Here is a tiny trained network, its code and every weight. The questions are about switching its units off for an input and a class, where a switched-off unit gives its printed mean instead of its output.

import numpy as np


def w(rows, s, z=0):
    codes = np.array(rows[::2]) - 128.0
    scale = np.full(codes.shape[1], s)
    scale[-1] = z or s
    return codes * scale


def norm(h):
    return h / np.sqrt((h * h).mean(-1, keepdims=True) + 1e-5)


def f(y):
    return np.maximum(y, 0)


def log_softmax(a):
    a = a - a.max(-1, keepdims=True)
    return a - np.log(np.exp(a).sum(-1, keepdims=True))


def net(x, mask):
    res = np.array(x, float).reshape(1, 8) / 4 @ E
    u = 0
    for l in range(3):
        y = f(norm(res) @ A[l][:, :-1].T + A[l][:, -1])
        res = res + np.where(mask[u : u + 13], y, B[l][:, -1]) @ B[l][:, :-1]
        u += 13
    return log_softmax(norm(res)[-1] @ U[:, :-1].T + U[:, -1])


A, B = {}, {}
E = w([
[125,173,118,107,109,156,153],'x0',
[174,124,87,35,70,76,179],'x1',
[85,8,108,141,139,153,120],'x2',
[117,58,206,117,121,119,74],'x3',
[135,137,67,164,147,121,71],'x4',
[167,179,182,101,147,131,160],'x5',
[129,164,107,148,80,72,102],'x6',
[176,130,119,181,77,151,139],'x7',
],0.015)
A[0] = w([
[171,117,219,88,135,127,113,42],'0.n0',
[105,199,154,196,110,172,172,9],'0.n1',
[143,125,97,100,123,153,130,93],'0.n2',
[40,141,138,87,174,73,138,34],'0.n3',
[158,168,131,205,130,138,62,33],'0.n4',
[142,180,101,89,103,84,155,122],'0.n5',
[145,247,105,117,182,110,161,12],'0.n6',
[144,143,96,134,112,197,147,88],'0.n7',
[144,162,131,195,111,131,42,2],'0.n8',
[155,117,221,81,135,132,132,9],'0.n9',
[160,138,137,146,159,142,75,30],'0.n10',
[125,147,137,125,151,162,103,56],'0.n11',
[132,165,109,115,94,76,159,94],'0.n12',
],0.015,0.0082)
B[0] = w([
[91,129,188,104,155,95,149,203],'0.n0',
[159,136,189,189,118,163,202,188],'0.n1',
[163,124,136,122,126,150,130,155],'0.n2',
[126,143,130,93,114,194,70,177],'0.n3',
[67,167,132,160,108,60,123,208],'0.n4',
[196,138,107,100,108,110,86,254],'0.n5',
[155,186,78,81,251,143,140,250],'0.n6',
[137,139,135,141,131,158,159,180],'0.n7',
[72,169,103,166,117,55,110,193],'0.n8',
[94,98,195,71,127,99,162,191],'0.n9',
[95,119,111,124,113,84,139,155],'0.n10',
[118,119,142,136,71,124,134,150],'0.n11',
[161,130,130,102,118,79,127,210],'0.n12',
],0.015,0.0062)
A[1] = w([
[64,2,104,145,175,110,102,3],'1.n0',
[85,174,87,85,141,191,76,84],'1.n1',
[69,41,153,184,132,118,96,52],'1.n2',
[148,99,77,105,81,33,138,2],'1.n3',
[141,25,81,123,158,224,77,116],'1.n4',
[70,16,114,177,188,92,102,20],'1.n5',
[129,202,138,230,95,133,36,87],'1.n6',
[118,134,178,142,101,125,153,64],'1.n7',
[76,124,93,210,161,98,103,91],'1.n8',
[199,91,86,164,109,218,169,54],'1.n9',
[95,76,123,192,111,111,141,37],'1.n10',
[174,148,176,204,117,130,176,27],'1.n11',
[68,134,98,148,179,159,163,86],'1.n12',
],0.01,0.0072)
B[1] = w([
[181,58,170,173,174,236,43,219],'1.n0',
[57,169,109,72,128,138,165,179],'1.n1',
[192,145,140,161,247,106,59,227],'1.n2',
[165,128,161,119,79,165,25,185],'1.n3',
[82,65,54,106,121,254,98,242],'1.n4',
[159,74,148,207,170,197,4,223],'1.n5',
[14,183,124,170,136,11,147,253],'1.n6',
[122,130,132,136,131,146,196,148],'1.n7',
[127,109,177,175,141,76,64,248],'1.n8',
[107,84,27,141,125,105,210,183],'1.n9',
[162,101,101,135,213,91,97,164],'1.n10',
[138,147,171,174,89,177,134,155],'1.n11',
[113,107,131,108,49,134,127,187],'1.n12',
],0.009,0.004)
A[2] = w([
[76,90,247,70,182,105,117,64],'2.n0',
[150,103,114,100,42,72,136,2],'2.n1',
[102,168,171,213,130,158,172,43],'2.n2',
[140,105,87,138,127,137,172,27],'2.n3',
[181,195,148,146,137,134,158,47],'2.n4',
[194,60,104,100,19,59,124,6],'2.n5',
[131,102,73,144,91,140,180,40],'2.n6',
[166,153,107,89,64,43,170,44],'2.n7',
[142,157,162,190,81,158,197,6],'2.n8',
[134,120,112,122,127,122,123,40],'2.n9',
[180,177,94,118,148,119,148,38],'2.n10',
[130,135,108,57,120,191,128,93],'2.n11',
[91,158,131,148,157,176,137,38],'2.n12',
],0.012,0.0071)
B[2] = w([
[103,79,161,95,106,85,201,253],'2.n0',
[171,134,155,162,60,150,98,163],'2.n1',
[134,123,110,196,111,135,150,176],'2.n2',
[125,135,103,119,85,104,161,137],'2.n3',
[169,100,84,130,195,159,133,178],'2.n4',
[138,154,170,177,3,144,108,198],'2.n5',
[149,116,108,127,120,68,154,149],'2.n6',
[168,114,147,153,162,216,52,214],'2.n7',
[185,111,140,193,160,183,167,146],'2.n8',
[126,128,162,117,114,140,139,128],'2.n9',
[161,168,132,111,184,115,86,189],'2.n10',
[75,173,126,139,101,65,115,187],'2.n11',
[113,144,144,142,85,136,130,148],'2.n12',
],0.012,0.0063)
U = w([
[207,250,64,42,225,90,138,158],'0',
[22,142,91,33,114,159,88,61],'1',
[217,146,105,80,17,112,62,136],'2',
[114,71,242,43,130,101,182,218],'3',
[123,76,10,122,79,149,198,2],'4',
[115,33,120,150,166,190,33,113],'5',
[42,180,131,215,150,13,77,179],'6',
[148,170,137,223,162,171,222,129],'7',
],0.021,0.0049)

Each question gives the input, the list of numbers given to net, and the class t.
The units are the neurons (one row each of A and B). Each row of codes is followed by its name. A weight is (code - 128) times the scale printed after its matrix; where a second scale follows, it is the last column's (A, B and U).
mask holds one flag per neuron, layer by layer. A switched-off neuron (its flag False) gives its mean, the last column of its row in B, instead of its output. The means were averaged over made-up inputs and are rounded, as every weight is.
A unit's drop is (log p(t) with every unit on - log p(t) with that unit switched off) / (log p(t) with every unit on - log p(t) with every unit switched off).
The circuit of an input: a set's keep is (log p(t) with only the set's units on - log p(t) with every unit switched off) / (log p(t) with every unit on - log p(t) with every unit switched off). Starting from the 12 units with the biggest drops (on a tie, the unit counted first), units are removed one at a time, each time the one whose removal leaves the highest keep (on an exact tie, the one counted first), for as long as the keep stays at least 0.8.
units of the circuit, in order: the units of the circuit, biggest drop first
k most important neurons: the k neurons with the biggest drops, biggest first
k most important neurons of layer l: the k neurons of layer l with the biggest drops, biggest first
drop when u is switched off: that unit's drop, to one decimal
input [-7,-8,-4,6,-6,-1,6,-8], class 3: units of the circuit, in order	(2.n0)
input [3,0,3,2,-5,-4,4,7], class 4: units of the circuit, in order	(0.n4, 1.n9, 0.n0)
input [5,3,0,-5,-7,-7,-1,6], class 2: 2 most important neurons	(0.n5, 0.n12)
input [-5,8,0,3,3,-4,-7,8], class 4: units of the circuit, in order	(1.n9, 0.n5)
input [4,-6,8,-2,-3,4,4,-8], class 1: units of the circuit, in order	(0.n3, 1.n1)
input [-7,6,-3,-1,-4,2,-5,4], class 2: units of the circuit, in order	(0.n5, 2.n5)
input [-6,-2,2,4,-8,-4,4,-4], class 5: 2 most important neurons	(1.n5, 1.n0)
input [-7,5,8,3,0,6,5,-3], class 5: 2 most important neurons of layer 0	(0.n12, 0.n1)
input [-7,3,4,-4,1,2,-8,-7], class 5: 2 most important neurons of layer 0	(0.n6, 0.n5)
input [6,2,-8,4,-3,-4,-8,7], class 7: 2 most important neurons of layer 0	(0.n1, 0.n7)
input [8,-2,3,-3,-6,-3,7,-2], class 7: 3 most important neurons	(0.n1, 0.n6, 2.n8)
input [2,3,-6,7,5,-3,0,8], class 6: 3 most important neurons	(1.n6, 0.n8, 0.n4)
input [-6,3,-8,8,4,-8,-5,-5], class 3: 2 most important neurons	(2.n0, 0.n0)
input [1,4,7,-8,8,-6,7,3], class 2: most important neuron of layer 1	(1.n3)
input [4,-8,5,2,1,8,-4,-2], class 3: 2 most important neurons of layer 2	(2.n0, 2.n7)
input [-8,4,-6,5,-2,-1,0,2], class 3: 2 most important neurons	(0.n0, 0.n9)
input [-5,-7,-3,8,-6,5,5,-1], class 3: drop when 0.n3 is switched off	0.0
input [3,1,-1,-2,-5,-3,-3,-8], class 1: drop when 0.n3 is switched off	0.5
input [-6,-1,7,2,-4,3,6,-7], class 5: drop when 1.n5 is switched off	0.1
input [3,-7,3,6,4,6,-4,4], class 6: most important neuron of layer 0	(0.n4)
